Below are the code and all the weights of a small trained network. Each question names an input and a class and asks about switching units off, where a switched-off unit gives its printed mean instead of its output.

import numpy as np


def w(rows, s, z=0):
    codes = np.array(rows[::2]) - 128.0
    scale = np.full(codes.shape[1], s)
    scale[-1] = z or s
    return codes * scale


def f(y):
    return np.maximum(y, 0)


def log_softmax(a):
    a = a - a.max(-1, keepdims=True)
    return a - np.log(np.exp(a).sum(-1, keepdims=True))


def net(x, mask):
    res = np.array(x, float).reshape(1, 3) / 4 @ E
    y = f(res @ A[0][:, :-1].T + A[0][:, -1])
    res = res + np.where(mask, y, B[0][:, -1]) @ B[0][:, :-1]
    return log_softmax(res[-1] @ U[:, :-1].T + U[:, -1])


A, B = {}, {}
E = w([
[73,194,158,172,229,63,164,190,212],'x0',
[165,170,42,249,97,141,167,168,86],'x1',
[100,134,127,113,127,137,130,125,108],'x2',
],0.015)
A[0] = w([
[128,167,33,248,104,132,160,140,59,155],'neuron 1',
[166,72,166,75,86,139,110,110,114,236],'neuron 2',
[66,179,189,140,218,91,149,156,191,119],'neuron 3',
[123,84,153,80,144,128,119,128,162,254],'neuron 4',
[66,232,142,207,201,88,174,174,168,94],'neuron 5',
[97,198,58,231,162,132,155,167,123,67],'neuron 6',
],0.016,0.0071)
B[0] = w([
[78,47,7,250,129,127,173,165,4,252],'neuron 1',
[76,50,111,151,113,104,171,78,6,207],'neuron 2',
[199,205,157,160,139,113,90,194,227,236],'neuron 3',
[101,173,224,87,210,16,179,100,67,187],'neuron 4',
[52,124,227,2,185,79,171,89,105,249],'neuron 5',
[187,17,185,72,54,157,70,21,86,219],'neuron 6',
],0.015,0.032)
U = w([
[80,3,230,24,132,103,133,33,46,251],'0',
[111,77,15,221,97,163,156,172,68,173],'1',
[152,188,32,125,134,71,54,129,179,17],'2',
[196,186,157,150,133,168,61,210,137,36],'3',
[145,105,173,139,135,178,128,190,140,20],'4',
[140,173,72,122,130,139,131,183,165,20],'5',
[147,254,217,96,212,72,130,186,163,187],'6',
],0.0077,0.003)

Each question gives the input, the list of numbers given to net, and the class t.
The units are the neurons (one row each of A and B). Each row of codes is followed by its name. A weight is (code - 128) times the scale printed after its matrix; where a second scale follows, it is the last column's (A, B and U).
mask holds one flag per neuron, in row order. A switched-off neuron (its flag False) gives its mean, the last column of its row in B, instead of its output. The means were averaged over made-up inputs and are rounded, as every weight is.
A unit's drop is (log p(t) with every unit on - log p(t) with that unit switched off) / (log p(t) with every unit on - log p(t) with every unit switched off).
The circuit of an input: a set's keep is (log p(t) with only the set's units on - log p(t) with every unit switched off) / (log p(t) with every unit on - log p(t) with every unit switched off). Starting from all 6 units, units are removed one at a time, each time the one whose removal leaves the highest keep (on an exact tie, the one counted first), for as long as the keep stays at least 0.8.
circuit, biggest first: the units of the circuit, biggest drop first
most important unit: the unit with the biggest drop
k most important neurons: the k neurons with the biggest drops, biggest first
drop of u: that unit's drop, to one decimal
input [5,-1,1], class 6: most important unit => neuron 3
input [0,1,-6], class 1: 3 most important neurons => [neuron 5; neuron 6; neuron 4]
input [7,0,7], class 6: 3 most important neurons => [neuron 3; neuron 2; neuron 1]
input [1,-3,5], class 6: circuit, biggest first => [neuron 6; neuron 1]
input [-6,1,7], class 1: 3 most important neurons => [neuron 5; neuron 6; neuron 4]
input [0,4,1], class 1: 3 most important neurons => [neuron 1; neuron 5; neuron 4]
input [1,-4,3], class 6: 2 most important neurons => [neuron 6; neuron 1]
input [-3,1,0], class 1: 2 most important neurons => [neuron 5; neuron 6]
input [0,3,-5], class 1: drop of neuron 1 => 0.1
input [-8,1,-2], class 1: drop of neuron 5 => 0.8
input [-2,3,-5], class 1: drop of neuron 5 => 0.1
